Below is a small trained network, with its code and all its weights. Each question gives an input and a class and asks what happens when units are switched off, that is, made to give their printed mean instead of their output.

import numpy as np


def w(rows, s, z=0):
    codes = np.array(rows[::2]) - 128.0
    scale = np.full(codes.shape[1], s)
    scale[-1] = z or s
    return codes * scale


def norm(h):
    return h / np.sqrt((h * h).mean(-1, keepdims=True) + 1e-5)


def f(y):
    return np.maximum(y, 0)


def log_softmax(a):
    a = a - a.max(-1, keepdims=True)
    return a - np.log(np.exp(a).sum(-1, keepdims=True))


def net(x, mask):
    res = np.array(x, float).reshape(1, 3) / 4 @ E
    u = 0
    for l in range(4):
        y = f(norm(res) @ A[l][:, :-1].T + A[l][:, -1])
        res = res + np.where(mask[u : u + 5], y, B[l][:, -1]) @ B[l][:, :-1]
        u += 5
    return log_softmax(norm(res)[-1] @ U[:, :-1].T + U[:, -1])


A, B = {}, {}
E = w([
[206,145,110],'x0',
[149,188,235],'x1',
[87,254,95],'x2',
],0.0077)
A[0] = w([
[125,79,118,99],'L0N1',
[114,143,188,166],'L0N2',
[209,139,123,101],'L0N3',
[4,99,177,18],'L0N4',
[44,99,172,4],'L0N5',
],0.021,0.0037)
B[0] = w([
[64,125,188,203],'L0N1',
[83,15,136,230],'L0N2',
[192,155,72,227],'L0N3',
[179,120,77,254],'L0N4',
[254,158,74,207],'L0N5',
],0.014,0.0063)
A[1] = w([
[130,74,249,178],'L1N1',
[51,95,111,32],'L1N2',
[187,88,132,153],'L1N3',
[130,134,178,2],'L1N4',
[105,137,221,247],'L1N5',
],0.016,0.0046)
B[1] = w([
[39,71,206,216],'L1N1',
[146,36,168,152],'L1N2',
[141,179,190,254],'L1N3',
[95,2,90,129],'L1N4',
[55,44,143,169],'L1N5',
],0.0098,0.0082)
A[2] = w([
[80,100,66,118],'L2N1',
[216,159,149,51],'L2N2',
[51,99,121,2],'L2N3',
[60,123,199,127],'L2N4',
[119,188,12,144],'L2N5',
],0.011,0.0092)
B[2] = w([
[145,83,211,159],'L2N1',
[225,77,89,179],'L2N2',
[46,128,140,129],'L2N3',
[87,139,244,201],'L2N4',
[131,108,206,254],'L2N5',
],0.011,0.0058)
A[3] = w([
[171,124,38,106],'L3N1',
[94,221,118,83],'L3N2',
[58,139,119,8],'L3N3',
[111,95,254,156],'L3N4',
[46,203,175,119],'L3N5',
],0.016,0.011)
B[3] = w([
[205,138,193,160],'L3N1',
[24,95,213,130],'L3N2',
[61,126,192,128],'L3N3',
[81,106,188,247],'L3N4',
[109,248,118,149],'L3N5',
],0.013,0.015)
U = w([
[234,106,93,232],'0',
[84,62,152,146],'1',
[86,140,172,165],'2',
[164,119,119,180],'3',
[93,208,6,3],'4',
[85,182,15,3],'5',
],0.018,0.011)

Each question gives the input, the list of numbers given to net, and the class t.
The units are the neurons (one row each of A and B). Each row of codes is followed by its name. A weight is (code - 128) times the scale printed after its matrix; where a second scale follows, it is the last column's (A, B and U).
mask holds one flag per neuron, layer by layer. A switched-off neuron (its flag False) gives its mean, the last column of its row in B, instead of its output. The means were averaged over made-up inputs and are rounded, as every weight is.
A unit's drop is (log p(t) with every unit on - log p(t) with that unit switched off) / (log p(t) with every unit on - log p(t) with every unit switched off).
The circuit of an input: a set's keep is (log p(t) with only the set's units on - log p(t) with every unit switched off) / (log p(t) with every unit on - log p(t) with every unit switched off). Starting from the 12 units with the biggest drops (on a tie, the unit counted first), units are removed one at a time, each time the one whose removal leaves the highest keep (on an exact tie, the one counted first), for as long as the keep stays at least 0.8.
circuit, biggest first: the units of the circuit, biggest drop first
most important unit: the unit with the biggest drop
k most important neurons: the k neurons with the biggest drops, biggest first
k most important neurons of layer l: the k neurons of layer l with the biggest drops, biggest first
drop of u: that unit's drop, to one decimal
input [5,4,2], class 0: most important unit	L0N3
input [4,8,5], class 1: circuit, biggest first	(L0N2; L0N5; L1N5)
input [0,8,4], class 1: circuit, biggest first	(L0N2; L1N5)
input [-5,4,-3], class 0: 2 most important neurons	(L0N5; L0N4)
input [-8,-5,8], class 0: 2 most important neurons of layer 0	(L0N4; L0N1)
input [7,5,3], class 0: 2 most important neurons	(L0N3; L3N4)
input [-8,4,-7], class 0: 2 most important neurons of layer 0	(L0N5; L0N4)
input [1,6,6], class 1: drop of L1N5	0.2
input [-3,7,6], class 1: drop of L0N2	0.6
input [8,5,-1], class 0: drop of L0N3	3.6
